Below is a small trained network, with its code and all its weights. Each question gives an input and a class and asks what happens when units are switched off, that is, made to give their printed mean instead of their output.

import numpy as np


def w(rows, s, z=0):
    codes = np.array(rows[::2]) - 128.0
    scale = np.full(codes.shape[1], s)
    scale[-1] = z or s
    return codes * scale


def norm(h):
    return h / np.sqrt((h * h).mean(-1, keepdims=True) + 1e-5)


def f(y):
    return np.maximum(y, 0)


def log_softmax(a):
    a = a - a.max(-1, keepdims=True)
    return a - np.log(np.exp(a).sum(-1, keepdims=True))


def net(x, mask):
    res = np.array(x, float).reshape(1, 2) / 4 @ E
    u = 0
    for l in range(4):
        y = f(norm(res) @ A[l][:, :-1].T + A[l][:, -1])
        res = res + np.where(mask[u : u + 9], y, B[l][:, -1]) @ B[l][:, :-1]
        u += 9
    return log_softmax(norm(res)[-1] @ U[:, :-1].T + U[:, -1])


A, B = {}, {}
E = w([
[171,119,6],'x0',
[33,99,152],'x1',
],0.016)
A[0] = w([
[125,119,98,108],'L0N1',
[92,128,203,1],'L0N2',
[251,138,139,202],'L0N3',
[114,97,169,72],'L0N4',
[134,160,79,1],'L0N5',
[93,144,17,201],'L0N6',
[92,172,179,69],'L0N7',
[99,112,214,61],'L0N8',
[195,190,181,163],'L0N9',
],0.019,0.0026)
B[0] = w([
[119,103,119,160],'L0N1',
[79,174,41,219],'L0N2',
[198,191,107,252],'L0N3',
[108,160,131,176],'L0N4',
[114,136,86,170],'L0N5',
[106,13,103,254],'L0N6',
[92,141,49,201],'L0N7',
[76,182,72,234],'L0N8',
[106,49,255,216],'L0N9',
],0.044,0.0099)
A[1] = w([
[103,125,127,2],'L1N1',
[126,49,124,140],'L1N2',
[190,69,143,70],'L1N3',
[166,101,98,110],'L1N4',
[153,162,49,203],'L1N5',
[175,27,167,140],'L1N6',
[177,10,184,113],'L1N7',
[250,78,52,54],'L1N8',
[115,137,132,73],'L1N9',
],0.015,0.0044)
B[1] = w([
[117,128,70,128],'L1N1',
[150,113,254,209],'L1N2',
[126,149,79,193],'L1N3',
[144,136,105,183],'L1N4',
[139,153,120,249],'L1N5',
[153,108,79,234],'L1N6',
[154,104,71,236],'L1N7',
[140,192,46,254],'L1N8',
[122,117,125,131],'L1N9',
],0.038,0.0076)
A[2] = w([
[86,56,173,67],'L2N1',
[2,153,111,159],'L2N2',
[60,134,144,160],'L2N3',
[49,147,102,73],'L2N4',
[131,72,137,144],'L2N5',
[245,114,188,196],'L2N6',
[161,129,138,141],'L2N7',
[78,123,83,138],'L2N8',
[128,130,88,3],'L2N9',
],0.031,0.0048)
B[2] = w([
[30,124,166,149],'L2N1',
[46,213,15,253],'L2N2',
[124,187,46,180],'L2N3',
[51,189,107,208],'L2N4',
[196,101,169,158],'L2N5',
[118,180,254,173],'L2N6',
[130,142,164,143],'L2N7',
[136,143,209,210],'L2N8',
[144,132,39,158],'L2N9',
],0.039,0.02)
A[3] = w([
[128,75,127,143],'L3N1',
[126,23,128,162],'L3N2',
[41,117,3,88],'L3N3',
[53,37,169,69],'L3N4',
[51,113,136,152],'L3N5',
[114,99,78,85],'L3N6',
[155,91,141,109],'L3N7',
[38,14,176,2],'L3N8',
[49,109,165,65],'L3N9',
],0.023,0.0029)
B[3] = w([
[133,104,142,152],'L3N1',
[150,72,121,175],'L3N2',
[81,138,202,253],'L3N3',
[38,123,168,162],'L3N4',
[148,134,94,164],'L3N5',
[124,130,206,162],'L3N6',
[123,122,102,146],'L3N7',
[3,126,166,168],'L3N8',
[184,104,69,143],'L3N9',
],0.059,0.019)
U = w([
[218,177,79,206],'0',
[142,117,167,9],'1',
[216,5,92,100],'2',
[32,209,91,180],'3',
[183,208,240,139],'4',
[139,121,148,26],'5',
[46,35,145,176],'6',
[147,116,158,32],'7',
],0.024,0.014)

Each question gives the input, the list of numbers given to net, and the class t.
The units are the neurons (one row each of A and B). Each row of codes is followed by its name. A weight is (code - 128) times the scale printed after its matrix; where a second scale follows, it is the last column's (A, B and U).
mask holds one flag per neuron, layer by layer. A switched-off neuron (its flag False) gives its mean, the last column of its row in B, instead of its output. The means were averaged over made-up inputs and are rounded, as every weight is.
A unit's drop is (log p(t) with every unit on - log p(t) with that unit switched off) / (log p(t) with every unit on - log p(t) with every unit switched off).
unit that matters most: the unit with the biggest drop
k most important neurons: the k neurons with the biggest drops, biggest first
k most important neurons of layer l: the k neurons of layer l with the biggest drops, biggest first
drop of u: that unit's drop, to one decimal
input [-6,-8], class 4: unit that matters most	L0N3
input [5,-3], class 0: 4 most important neurons of layer 0	(L0N3; L0N8; L0N2; L0N9)
input [4,0], class 2: 3 most important neurons	(L0N6; L2N2; L0N9)
input [2,6], class 6: 4 most important neurons	(L0N8; L0N2; L0N3; L0N7)
input [2,-6], class 0: 2 most important neurons	(L0N3; L2N2)
input [7,4], class 6: 2 most important neurons	(L0N6; L0N3)
input [5,-6], class 0: 2 most important neurons	(L2N2; L0N3)
input [6,-1], class 2: 4 most important neurons	(L2N2; L0N6; L2N4; L0N8)
input [7,-5], class 0: 3 most important neurons	(L2N2; L0N3; L2N4)
input [5,-4], class 0: 2 most important neurons	(L2N2; L0N3)
input [7,3], class 6: 2 most important neurons of layer 0	(L0N6; L0N3)
input [7,-7], class 0: drop of L2N2	0.2
input [0,-8], class 4: drop of L2N6	0.1
input [3,2], class 6: drop of L0N3	0.3
input [7,1], class 2: unit that matters most	L0N6
input [8,-3], class 0: 2 most important neurons of layer 0	(L0N3; L0N8)
